Below is a small trained network, with its code and all its weights. Each question gives an input and a target symbol and asks what happens when units are switched off, that is, made to give their printed mean instead of their output.

import numpy as np


def w(rows, s, z=0):
    codes = np.array(rows[::2]) - 128.0
    scale = np.full(codes.shape[1], s)
    scale[-1] = z or s
    return codes * scale


def f(y):
    return y / 2 * (1 + np.tanh(0.7978845608 * (y + 0.044715 * y**3)))


def softmax(a):
    e = np.exp(a - a.max(-1, keepdims=True))
    return e / e.sum(-1, keepdims=True)


def log_softmax(a):
    a = a - a.max(-1, keepdims=True)
    return a - np.log(np.exp(a).sum(-1, keepdims=True))


def net(x, mask):
    ids = ['ΓΘΛΠΨΩβδεζηστφ'.index(c) for c in x.split()]
    T = len(ids)
    res = E[ids] + P[:T]
    u = 0
    for l in range(2):
        r = res
        for j in range(3):
            rows = slice(2 * j, 2 * j + 2)
            q, k, v = (r @ M[l][rows].T for M in (Q, K, V))
            z = softmax(np.where(np.tri(T) > 0, q @ k.T / 2**0.5, -1e9)) @ v
            o = O[l][rows]
            res = res + np.where(mask[u + j], z, o[:, -1]) @ o[:, :-1]
        u += 3
        y = f(res @ A[l][:, :-1].T + A[l][:, -1])
        res = res + np.where(mask[u : u + 16], y, B[l][:, -1]) @ B[l][:, :-1]
        u += 16
    return log_softmax(res[-1] @ U[:, :-1].T + U[:, -1])


Q, K, V, O, A, B = {}, {}, {}, {}, {}, {}
E = w([
[113,113,63,127,103],'Γ',
[111,113,58,126,99],'Θ',
[222,234,43,93,97],'Λ',
[93,85,202,127,118],'Π',
[111,111,62,129,102],'Ψ',
[8,199,134,165,151],'Ω',
[174,189,188,43,123],'β',
[216,94,197,168,91],'δ',
[70,131,179,51,198],'ε',
[223,137,109,76,214],'ζ',
[98,209,45,33,202],'η',
[105,230,164,201,84],'σ',
[113,113,63,127,101],'τ',
[153,62,76,209,238],'φ',
],0.011)
P = w([
[150,90,148,200,131],'0',
[121,21,101,69,3],'1',
[135,38,133,62,15],'2',
[141,61,149,60,27],'3',
[160,105,159,89,52],'4',
[159,112,160,94,68],'5',
[155,124,175,94,76],'6',
[166,134,173,114,81],'7',
[163,151,184,120,89],'8',
[154,145,171,119,102],'9',
[161,163,184,116,98],'10',
[132,161,164,125,101],'11',
[153,185,175,137,127],'12',
[176,179,175,169,157],'13',
],0.0033)
Q[0] = w([
[61,112,202,177,188],'0.h0',
[138,92,75,68,72],'0.h0',
[140,140,31,88,37],'0.h1',
[238,189,137,102,240],'0.h1',
[33,161,255,177,146],'0.h2',
[118,45,75,254,149],'0.h2',
],0.0077)
K[0] = w([
[115,85,175,192,171],'0.h0',
[40,172,89,51,49],'0.h0',
[143,214,102,120,200],'0.h1',
[76,199,123,15,41],'0.h1',
[2,109,107,166,16],'0.h2',
[135,177,111,39,71],'0.h2',
],0.0089)
V[0] = w([
[91,228,163,33,85],'0.h0',
[172,38,81,190,205],'0.h0',
[50,241,209,27,73],'0.h1',
[217,181,153,109,182],'0.h1',
[16,129,112,108,1],'0.h2',
[234,122,123,124,230],'0.h2',
],0.0043)
O[0] = w([
[213,83,89,172,196,42],'0.h0',
[65,198,142,126,42,239],'0.h0',
[95,130,142,2,28,5],'0.h1',
[218,69,148,101,222,144],'0.h1',
[73,68,83,240,109,21],'0.h2',
[227,157,116,115,180,254],'0.h2',
],0.0049,0.00097)
A[0] = w([
[164,154,214,174,81,136],'0.n0',
[171,2,120,123,150,165],'0.n1',
[140,238,88,129,160,193],'0.n2',
[55,82,113,126,71,174],'0.n3',
[139,58,112,167,206,79],'0.n4',
[201,172,192,104,152,169],'0.n5',
[85,145,222,92,164,113],'0.n6',
[102,104,109,158,87,121],'0.n7',
[163,195,131,62,67,49],'0.n8',
[75,151,122,93,151,197],'0.n9',
[63,155,126,220,100,232],'0.n10',
[60,178,169,186,160,112],'0.n11',
[107,68,233,168,79,56],'0.n12',
[163,5,137,118,139,171],'0.n13',
[97,109,72,83,53,31],'0.n14',
[78,105,65,142,88,2],'0.n15',
],0.009,0.0042)
B[0] = w([
[103,84,151,127,31,155],'0.n0',
[151,254,134,176,166,197],'0.n1',
[143,27,113,103,101,238],'0.n2',
[47,115,132,151,140,181],'0.n3',
[155,224,79,124,94,143],'0.n4',
[106,88,185,113,77,229],'0.n5',
[121,74,221,66,167,155],'0.n6',
[78,97,117,178,164,138],'0.n7',
[73,142,68,87,58,154],'0.n8',
[109,71,167,77,183,187],'0.n9',
[91,41,106,133,120,253],'0.n10',
[85,102,118,62,87,155],'0.n11',
[145,65,210,139,134,134],'0.n12',
[111,250,125,182,148,190],'0.n13',
[84,200,141,150,131,107],'0.n14',
[85,63,161,124,112,106],'0.n15',
],0.0085,0.0035)
Q[1] = w([
[68,222,12,187,158],'1.h0',
[52,168,79,129,157],'1.h0',
[178,2,152,140,64],'1.h1',
[181,6,143,173,73],'1.h1',
[104,196,97,111,64],'1.h2',
[181,38,186,70,93],'1.h2',
],0.0066)
K[1] = w([
[156,15,208,79,83],'1.h0',
[157,83,94,109,154],'1.h0',
[2,209,98,187,189],'1.h1',
[141,106,109,236,61],'1.h1',
[233,147,208,95,99],'1.h2',
[149,220,54,119,100],'1.h2',
],0.0066)
V[1] = w([
[110,173,198,117,157],'1.h0',
[151,187,130,181,2],'1.h0',
[85,164,79,234,141],'1.h1',
[164,79,67,113,58],'1.h1',
[183,77,186,255,196],'1.h2',
[190,41,231,187,83],'1.h2',
],0.0054)
O[1] = w([
[110,115,227,133,149,42],'1.h0',
[146,83,101,172,3,52],'1.h0',
[138,168,125,194,151,248],'1.h1',
[75,170,68,111,44,185],'1.h1',
[196,167,162,165,208,150],'1.h2',
[121,165,203,152,50,102],'1.h2',
],0.0068,0.0011)
A[1] = w([
[176,95,97,211,71,202],'1.n0',
[163,71,132,21,159,34],'1.n1',
[193,151,137,158,152,189],'1.n2',
[140,60,188,131,148,158],'1.n3',
[60,43,194,129,85,31],'1.n4',
[220,154,209,107,131,60],'1.n5',
[101,45,190,135,126,98],'1.n6',
[126,225,161,135,170,2],'1.n7',
[167,35,131,114,117,137],'1.n8',
[99,185,68,194,243,109],'1.n9',
[227,156,165,220,71,22],'1.n10',
[98,42,84,77,206,141],'1.n11',
[189,166,70,132,117,87],'1.n12',
[60,159,66,72,96,10],'1.n13',
[244,151,101,116,167,136],'1.n14',
[97,204,1,141,157,142],'1.n15',
],0.0074,0.0063)
B[1] = w([
[173,137,163,211,90,241],'1.n0',
[147,97,132,249,86,193],'1.n1',
[178,253,141,123,142,189],'1.n2',
[107,218,106,173,132,213],'1.n3',
[159,201,22,104,147,209],'1.n4',
[44,61,62,104,120,152],'1.n5',
[100,203,47,154,115,205],'1.n6',
[221,33,98,197,106,112],'1.n7',
[153,165,112,189,204,195],'1.n8',
[104,30,98,176,189,221],'1.n9',
[215,39,132,44,191,129],'1.n10',
[211,45,162,109,176,234],'1.n11',
[124,175,17,173,188,148],'1.n12',
[235,156,57,85,88,120],'1.n13',
[59,246,10,93,130,187],'1.n14',
[224,5,148,92,116,253],'1.n15',
],0.006,0.0047)
U = w([
[125,102,130,153,131,62],'Γ',
[116,84,138,162,125,162],'Θ',
[184,125,65,105,60,31],'Λ',
[54,214,195,194,157,207],'Π',
[123,94,135,157,134,77],'Ψ',
[39,113,73,83,167,75],'Ω',
[67,117,207,32,47,253],'β',
[205,151,217,178,104,100],'δ',
[84,134,234,67,212,200],'ε',
[151,254,104,37,169,156],'ζ',
[182,67,121,40,159,41],'η',
[72,149,103,188,51,103],'σ',
[123,84,140,155,126,138],'τ',
[210,170,80,205,204,103],'φ',
],0.0074,0.005)

Each question gives the input, a string of symbols that net reads in full, and the target symbol t.
The units are the heads (2 rows each of Q, K, V and O) and the neurons (one row each of A and B). Each row of codes is followed by its name. A weight is (code - 128) times the scale printed after its matrix; where a second scale follows, it is the last column's (O, A, B and U).
mask holds one flag per unit, layer by layer, with each layer's heads first. A switched-off unit (its flag False) gives its mean, the last column of its rows in O or B, instead of its output. The means were averaged over made-up inputs and are rounded, as every weight is.
A unit's drop is (log p(t) with every unit on - log p(t) with that unit switched off) / (log p(t) with every unit on - log p(t) with every unit switched off).
The circuit of an input: a set's keep is (log p(t) with only the set's units on - log p(t) with every unit switched off) / (log p(t) with every unit on - log p(t) with every unit switched off). Starting from the 12 units with the biggest drops (on a tie, the unit counted first), units are removed one at a time, each time the one whose removal leaves the highest keep (on an exact tie, the one counted first), for as long as the keep stays at least 0.8.
units of the circuit, in order: the units of the circuit, biggest drop first
k most important neurons: the k neurons with the biggest drops, biggest first
k most important neurons of layer l: the k neurons of layer l with the biggest drops, biggest first
which heads matter: for each layer, one digit per head in row order, 1 if its drop is at least 0.15 and else 0, layers parted by /
input β Λ Θ τ, target β: units of the circuit, in order	1.h1; 0.h1; 1.h2; 1.n9
input ε φ φ σ φ Θ φ Θ, target φ: units of the circuit, in order	0.h1; 0.n5; 1.h2
input φ δ φ τ τ Γ, target φ: units of the circuit, in order	0.h1; 1.h2
input β η β τ, target β: units of the circuit, in order	0.h1; 1.h1; 1.h2
input φ Ω ζ Θ φ φ ε Θ ε η, target η: 2 most important neurons	1.n11; 0.n8
input φ Λ φ, target Λ: 3 most important neurons	0.n4; 0.n2; 1.n15
input η η Ψ η Ω Θ ε Θ Θ τ Λ, target Λ: which heads matter	010 / 001
input Π ε Θ τ, target Π: 2 most important neurons	0.n12; 0.n14
input τ φ Ψ Π Π ε φ β Λ σ, target σ: which heads matter	100 / 000
input φ ζ τ, target φ: which heads matter	010 / 000
input η η φ Γ, target η: which heads matter	000 / 111
input Π δ Γ, target Π: which heads matter	000 / 001
input Π Θ Γ, target Π: 3 most important neurons	0.n12; 0.n14; 0.n2
input Ψ ε η ζ Ω Π Ω Ω, target Ω: 2 most important neurons of layer 0	0.n10; 0.n11
input σ Ω ζ, target ζ: 3 most important neurons	1.n14; 0.n1; 0.n10
input Λ Θ Ψ, target Λ: 2 most important neurons	0.n2; 1.n13
input ζ Λ τ, target ζ: which heads matter	111 / 010
input Ω Λ φ, target φ: 2 most important neurons of layer 0	0.n1; 0.n4
input φ φ Ψ, target φ: units of the circuit, in order	0.h1; 1.h2; 0.n5
input ε φ ζ τ Θ τ ε σ σ, target σ: 2 most important neurons	0.n0; 1.n6
input Ψ ζ φ, target φ: 2 most important neurons	0.n1; 1.n9
input ζ τ Θ, target ζ: which heads matter	011 / 000
input φ Ψ τ Ω τ φ Π η η β, target β: which heads matter	110 / 000
input φ τ τ τ Θ β Λ φ φ Π, target Π: 2 most important neurons of layer 1	1.n3; 1.n15
input Λ Λ δ, target δ: most important neuron	1.n0
input ζ τ Ω Θ, target ζ: most important neuron	0.n10
input Γ Λ Π ε ε ζ, target ζ: 2 most important neurons	1.n14; 0.n1
